Below is a small trained network, with its code and all its weights. Each question gives an input and a class and asks what happens when units are switched off, that is, made to give their printed mean instead of their output.

import numpy as np


def w(rows, s, z=0):
    codes = np.array(rows[::2]) - 128.0
    scale = np.full(codes.shape[1], s)
    scale[-1] = z or s
    return codes * scale


def f(y):
    return y / 2 * (1 + np.tanh(0.7978845608 * (y + 0.044715 * y**3)))


def log_softmax(a):
    a = a - a.max(-1, keepdims=True)
    return a - np.log(np.exp(a).sum(-1, keepdims=True))


def net(x, mask):
    res = np.array(x, float).reshape(1, 5) / 4 @ E
    y = f(res @ A[0][:, :-1].T + A[0][:, -1])
    res = res + np.where(mask, y, B[0][:, -1]) @ B[0][:, :-1]
    return log_softmax(res[-1] @ U[:, :-1].T + U[:, -1])


A, B = {}, {}
E = w([
[156,229,135,182,80,21,202,102,126,118],'x0',
[199,112,28,189,88,140,138,118,163,204],'x1',
[125,124,125,131,127,125,125,127,129,125],'x2',
[130,132,134,129,127,134,131,126,130,128],'x3',
[149,152,180,178,115,127,4,247,107,122],'x4',
],0.014)
A[0] = w([
[81,122,161,76,207,195,67,179,80,38,148],'n0',
[108,104,95,100,185,145,192,63,144,72,67],'n1',
[163,213,162,166,73,29,181,147,117,71,18],'n2',
[141,111,95,47,100,104,178,55,206,171,93],'n3',
[130,22,90,76,198,224,87,121,151,184,62],'n4',
[100,134,143,93,108,94,175,62,115,134,49],'n5',
[72,91,97,52,171,156,247,17,143,141,153],'n6',
[69,169,201,68,163,83,143,104,114,43,54],'n7',
[200,108,41,211,79,183,103,148,205,243,1],'n8',
[108,174,133,177,165,120,136,145,73,94,35],'n9',
[178,179,74,178,80,79,176,65,181,201,99],'n10',
[147,159,144,115,82,94,54,156,139,169,18],'n11',
[129,135,112,145,83,85,156,127,131,185,37],'n12',
[135,103,140,132,148,155,81,181,110,109,88],'n13',
[164,174,116,194,124,142,101,215,88,114,50],'n14',
],0.011,0.012)
B[0] = w([
[142,57,198,114,157,128,31,195,138,228,223],'n0',
[67,85,181,48,171,232,62,135,221,161,180],'n1',
[26,118,119,25,103,193,119,96,245,107,199],'n2',
[197,100,93,192,201,160,111,170,22,183,195],'n3',
[117,204,62,152,49,61,220,38,109,33,202],'n4',
[179,130,91,173,132,123,140,73,52,166,162],'n5',
[45,173,105,94,63,91,121,63,183,95,251],'n6',
[162,203,56,146,37,45,211,69,111,39,191],'n7',
[1,192,163,43,62,146,99,95,206,81,200],'n8',
[136,55,187,70,142,130,67,171,186,221,137],'n9',
[212,85,76,205,146,96,132,142,28,165,226],'n10',
[186,215,86,191,97,62,197,84,52,43,146],'n11',
[208,72,124,196,193,154,128,124,39,192,152],'n12',
[119,76,189,121,188,116,78,154,107,208,162],'n13',
[103,176,115,113,56,80,193,83,184,71,166],'n14',
],0.011,0.027)
U = w([
[43,133,167,59,121,170,53,118,223,119,173],'0',
[134,173,70,181,108,81,221,89,120,77,161],'1',
[248,57,147,228,232,125,93,185,20,188,9],'2',
],0.016,0.015)

Each question gives the input, the list of numbers given to net, and the class t.
The units are the neurons (one row each of A and B). Each row of codes is followed by its name. A weight is (code - 128) times the scale printed after its matrix; where a second scale follows, it is the last column's (A, B and U).
mask holds one flag per neuron, in row order. A switched-off neuron (its flag False) gives its mean, the last column of its row in B, instead of its output. The means were averaged over made-up inputs and are rounded, as every weight is.
A unit's drop is (log p(t) with every unit on - log p(t) with that unit switched off) / (log p(t) with every unit on - log p(t) with every unit switched off).
The circuit of an input: a set's keep is (log p(t) with only the set's units on - log p(t) with every unit switched off) / (log p(t) with every unit on - log p(t) with every unit switched off). Starting from the 12 units with the biggest drops (on a tie, the unit counted first), units are removed one at a time, each time the one whose removal leaves the highest keep (on an exact tie, the one counted first), for as long as the keep stays at least 0.8.
units of the circuit, in order: the units of the circuit, biggest drop first
unit that matters most: the unit with the biggest drop
k most important neurons: the k neurons with the biggest drops, biggest first
drop when u is switched off: that unit's drop, to one decimal
input [1,-8,-3,-1,0], class 1: 4 most important neurons	[n7 n8 n1 n2]
input [3,6,6,8,-3], class 2: unit that matters most	n10
input [-6,4,8,6,0], class 1: 3 most important neurons	[n4 n1 n2]
input [1,-6,2,-1,-2], class 1: 4 most important neurons	[n7 n2 n8 n13]
input [7,-1,-6,-5,2], class 0: 2 most important neurons	[n2 n4]
input [3,1,-2,6,-8], class 2: 3 most important neurons	[n3 n10 n4]
input [0,-7,-6,-8,2], class 2: 3 most important neurons	[n6 n8 n2]
input [-8,1,-2,2,-6], class 1: 4 most important neurons	[n4 n2 n8 n3]
input [0,8,6,-4,2], class 0: 4 most important neurons	[n8 n7 n4 n3]
input [-2,-2,8,4,-8], class 0: 3 most important neurons	[n1 n10 n6]
input [-6,1,1,-2,-4], class 1: 3 most important neurons	[n4 n2 n8]
input [2,3,8,7,8], class 1: 2 most important neurons	[n11 n0]
input [8,8,-2,-2,-3], class 2: 2 most important neurons	[n10 n12]
input [8,6,6,2,-4], class 2: units of the circuit, in order	[n10]
input [-4,-6,7,-1,4], class 2: drop when n8 is switched off	0.2
input [7,-2,-1,-6,2], class 0: drop when n2 is switched off	2.8
input [6,-8,0,-7,1], class 0: drop when n9 is switched off	3.3
